Here is a tiny trained network, its code and every weight. The questions are about switching its units off for an input and a target symbol, where a switched-off unit gives its printed mean instead of its output.

import numpy as np


def w(rows, s, z=0):
    codes = np.array(rows[::2]) - 128.0
    scale = np.full(codes.shape[1], s)
    scale[-1] = z or s
    return codes * scale


def f(y):
    return np.maximum(y, 0)


def softmax(a):
    e = np.exp(a - a.max(-1, keepdims=True))
    return e / e.sum(-1, keepdims=True)


def log_softmax(a):
    a = a - a.max(-1, keepdims=True)
    return a - np.log(np.exp(a).sum(-1, keepdims=True))


def net(x, mask):
    ids = ['αβγδεηθλμξπστφψω'.index(c) for c in x.split()]
    T = len(ids)
    res = E[ids] + P[:T]
    u = 0
    for l in range(2):
        r = res
        for j in range(3):
            rows = slice(2 * j, 2 * j + 2)
            q, k, v = (r @ M[l][rows].T for M in (Q, K, V))
            z = softmax(np.where(np.tri(T) > 0, q @ k.T / 2**0.5, -1e9)) @ v
            o = O[l][rows]
            res = res + np.where(mask[u + j], z, o[:, -1]) @ o[:, :-1]
        u += 3
        y = f(res @ A[l][:, :-1].T + A[l][:, -1])
        res = res + np.where(mask[u : u + 8], y, B[l][:, -1]) @ B[l][:, :-1]
        u += 8
    return log_softmax(res[-1] @ U[:, :-1].T + U[:, -1])


Q, K, V, O, A, B = {}, {}, {}, {}, {}, {}
E = w([
[107,110,204,181,158,110,124],'α',
[189,149,120,209,184,136,154],'β',
[119,177,191,175,128,145,212],'γ',
[148,120,120,180,160,80,123],'δ',
[174,164,172,186,216,180,155],'ε',
[97,151,183,191,118,84,203],'η',
[97,166,179,117,161,51,172],'θ',
[145,193,168,92,156,125,180],'λ',
[158,159,120,106,57,54,110],'μ',
[106,103,85,189,176,11,117],'ξ',
[37,139,247,119,183,178,104],'π',
[204,125,24,90,202,106,40],'σ',
[75,205,157,2,161,98,172],'τ',
[217,199,55,178,118,146,125],'φ',
[183,130,154,130,47,200,27],'ψ',
[78,185,135,35,25,40,78],'ω',
],0.01)
P = w([
[221,99,189,124,141,34,166],'0',
[219,75,198,166,183,49,131],'1',
[178,91,180,171,165,63,131],'2',
[149,102,147,173,138,70,126],'3',
[119,141,142,167,143,76,103],'4',
[88,154,132,169,144,85,84],'5',
[67,179,112,185,139,94,75],'6',
[36,204,102,184,132,107,74],'7',
[50,214,75,184,140,113,43],'8',
[34,237,77,189,154,108,34],'9',
[11,255,88,207,167,116,20],'10',
],0.0081)
Q[0] = w([
[150,233,192,159,195,57,26],'0.h0',
[168,196,153,182,121,111,130],'0.h0',
[144,210,162,229,255,104,162],'0.h1',
[116,208,120,199,181,1,66],'0.h1',
[172,69,73,43,75,176,106],'0.h2',
[131,26,133,67,154,147,212],'0.h2',
],0.0076)
K[0] = w([
[71,249,139,165,84,174,159],'0.h0',
[86,164,143,115,93,115,162],'0.h0',
[75,165,60,82,72,224,37],'0.h1',
[61,208,76,182,150,214,88],'0.h1',
[185,112,237,167,79,138,171],'0.h2',
[254,132,162,88,117,75,182],'0.h2',
],0.0084)
V[0] = w([
[179,163,84,108,167,181,114],'0.h0',
[188,150,130,84,199,178,76],'0.h0',
[43,108,140,170,224,122,172],'0.h1',
[59,85,207,49,144,120,63],'0.h1',
[71,62,140,254,130,118,46],'0.h2',
[108,84,70,127,153,39,96],'0.h2',
],0.0093)
O[0] = w([
[105,136,94,149,93,98,183,54],'0.h0',
[112,78,75,131,69,122,253,89],'0.h0',
[168,181,125,91,173,162,205,170],'0.h1',
[162,90,163,10,89,213,135,126],'0.h1',
[255,183,125,107,98,141,154,253],'0.h2',
[197,103,86,65,187,72,144,241],'0.h2',
],0.0091,0.0053)
A[0] = w([
[81,171,151,179,188,89,217,215],'0.n0',
[90,105,128,64,51,253,117,87],'0.n1',
[125,92,165,150,111,234,159,151],'0.n2',
[44,44,139,97,54,165,87,4],'0.n3',
[58,81,179,99,165,246,156,101],'0.n4',
[159,159,56,173,116,181,109,77],'0.n5',
[16,39,172,170,85,63,178,78],'0.n6',
[191,97,175,167,183,203,113,73],'0.n7',
],0.0048,0.0027)
B[0] = w([
[137,85,176,140,228,145,73,253],'0.n0',
[112,145,79,243,158,54,125,150],'0.n1',
[220,112,113,134,138,53,154,151],'0.n2',
[191,108,222,209,170,162,146,133],'0.n3',
[254,109,107,151,157,87,164,158],'0.n4',
[93,52,163,154,144,168,125,171],'0.n5',
[115,68,175,173,25,123,200,152],'0.n6',
[127,81,235,48,90,51,100,192],'0.n7',
],0.0045,0.0036)
Q[1] = w([
[184,187,127,126,187,49,12],'1.h0',
[120,197,240,129,187,69,90],'1.h0',
[1,95,58,152,89,209,200],'1.h1',
[145,38,111,136,51,67,166],'1.h1',
[90,25,113,120,34,147,173],'1.h2',
[137,117,222,194,148,147,126],'1.h2',
],0.0078)
K[1] = w([
[104,254,104,130,116,190,91],'1.h0',
[142,176,26,123,97,164,86],'1.h0',
[182,36,132,164,149,197,110],'1.h1',
[103,46,204,155,171,120,134],'1.h1',
[162,76,179,136,120,72,163],'1.h2',
[144,125,66,130,139,84,105],'1.h2',
],0.01)
V[1] = w([
[69,155,132,154,167,63,138],'1.h0',
[124,150,122,207,82,126,128],'1.h0',
[166,129,107,114,27,105,74],'1.h1',
[192,115,141,205,145,159,137],'1.h1',
[185,144,119,117,141,112,47],'1.h2',
[77,175,254,138,110,160,96],'1.h2',
],0.012)
O[1] = w([
[103,235,197,117,197,47,80,144],'1.h0',
[115,181,146,156,22,69,147,108],'1.h0',
[126,64,190,55,127,1,141,117],'1.h1',
[214,191,81,98,35,139,92,152],'1.h1',
[132,107,86,72,101,121,31,248],'1.h2',
[187,104,219,201,119,175,82,113],'1.h2',
],0.0094,0.012)
A[1] = w([
[58,160,122,138,75,131,66,254],'1.n0',
[178,129,42,103,166,82,131,196],'1.n1',
[248,98,124,179,187,60,187,175],'1.n2',
[224,174,125,147,97,168,252,111],'1.n3',
[125,45,116,124,20,195,118,64],'1.n4',
[54,214,87,153,60,69,142,138],'1.n5',
[207,108,130,151,152,67,137,89],'1.n6',
[50,194,222,3,93,190,157,154],'1.n7',
],0.0061,0.0069)
B[1] = w([
[116,23,87,215,106,152,204,196],'1.n0',
[45,151,162,133,92,168,172,252],'1.n1',
[62,138,202,84,70,189,154,193],'1.n2',
[161,129,121,170,98,39,212,143],'1.n3',
[45,155,90,123,235,98,135,153],'1.n4',
[206,50,82,135,208,138,148,180],'1.n5',
[122,168,152,117,92,179,131,169],'1.n6',
[223,48,67,254,195,65,224,148],'1.n7',
],0.006,0.014)
U = w([
[247,103,157,72,132,144,179,107],'α',
[170,157,82,161,147,51,134,118],'β',
[163,176,164,167,122,125,59,52],'γ',
[113,231,168,50,91,128,120,149],'δ',
[143,169,135,147,113,127,196,128],'ε',
[194,135,127,138,174,120,9,56],'η',
[92,104,117,160,215,167,122,141],'θ',
[84,152,161,168,105,146,154,121],'λ',
[123,72,174,96,161,56,100,113],'μ',
[116,113,61,65,160,120,117,151],'ξ',
[134,3,106,151,55,176,168,249],'π',
[78,114,84,111,146,103,165,90],'σ',
[37,125,144,188,149,176,142,153],'τ',
[165,161,139,162,120,50,173,64],'φ',
[111,101,182,126,58,85,131,208],'ψ',
[109,64,196,105,142,122,95,2],'ω',
],0.0063,0.0068)

Each question gives the input, a string of symbols that net reads in full, and the target symbol t.
The units are the heads (2 rows each of Q, K, V and O) and the neurons (one row each of A and B). Each row of codes is followed by its name. A weight is (code - 128) times the scale printed after its matrix; where a second scale follows, it is the last column's (O, A, B and U).
mask holds one flag per unit, layer by layer, with each layer's heads first. A switched-off unit (its flag False) gives its mean, the last column of its rows in O or B, instead of its output. The means were averaged over made-up inputs and are rounded, as every weight is.
A unit's drop is (log p(t) with every unit on - log p(t) with that unit switched off) / (log p(t) with every unit on - log p(t) with every unit switched off).
The circuit of an input: a set's keep is (log p(t) with only the set's units on - log p(t) with every unit switched off) / (log p(t) with every unit on - log p(t) with every unit switched off). Starting from the 12 units with the biggest drops (on a tie, the unit counted first), units are removed one at a time, each time the one whose removal leaves the highest keep (on an exact tie, the one counted first), for as long as the keep stays at least 0.8.
circuit, biggest first: the units of the circuit, biggest drop first
k most important neurons: the k neurons with the biggest drops, biggest first
heads that matter: for each layer, one digit per head in row order, 1 if its drop is at least 0.15 and else 0, layers parted by /
input ψ ξ β τ θ ω α, target μ: circuit, biggest first : [1.h1, 0.n0]
input η ξ δ α σ λ η σ η, target ξ: circuit, biggest first : [1.h2, 0.h2]
input τ ξ π ω ψ η, target π: circuit, biggest first : [1.h0]
input ε ξ η η σ η, target ξ: circuit, biggest first : [1.h2, 1.h0]
input σ γ ε η ξ ε, target δ: heads that matter : 010 / 000
input τ ε α η π ξ ξ η ψ π β, target π: circuit, biggest first : [1.h0, 0.h1]
input ψ ε φ, target π: heads that matter : 110 / 100
input π σ σ, target π: circuit, biggest first : [1.h0, 0.h1]
input ξ η ψ ξ φ ε ε τ π ψ ε, target π: circuit, biggest first : [1.h0, 0.h2]
input π ξ π ψ τ ψ ξ, target π: heads that matter : 010 / 100
input δ μ ξ β ξ ξ σ, target ξ: heads that matter : 001 / 001
input η ε φ η η, target β: 3 most important neurons : [1.n5, 1.n0, 1.n2]
input α ω α μ ψ θ τ ξ η π γ, target α: heads that matter : 011 / 000
input β θ φ, target β: circuit, biggest first : [0.h1, 1.h0, 1.h2]
input θ γ π η φ ξ, target β: circuit, biggest first : [0.h1, 1.h0]
input φ β φ θ τ τ τ τ γ β, target τ: circuit, biggest first : [1.h1, 0.h2]
input θ δ ξ ξ μ, target δ: heads that matter : 011 / 010
input ξ γ ξ ξ α ξ ψ η ξ π η, target α: circuit, biggest first : [0.h1, 0.h2]
input ω ξ φ, target μ: circuit, biggest first : [1.h1]
input η β ψ θ ξ α α ξ π ξ, target α: heads that matter : 011 / 100
input η ω η, target μ: heads that matter : 100 / 010
input σ ξ μ θ σ δ η η θ ξ, target η: circuit, biggest first : [0.h0, 1.h2]
input θ ξ ψ π η π, target α: heads that matter : 010 / 000
input σ π π ε η ξ δ, target δ: heads that matter : 001 / 000
input ξ γ ψ ε σ ε μ ξ ξ ξ φ, target β: circuit, biggest first : [0.h1, 1.h0, 1.n5]
input ξ π θ, target α: circuit, biggest first : [0.h1]
input τ τ δ π ψ ψ β, target π: heads that matter : 010 / 100
input π π η τ η, target θ: heads that matter : 111 / 110
input φ ψ σ ω σ ψ θ τ ψ η, target π: heads that matter : 011 / 100
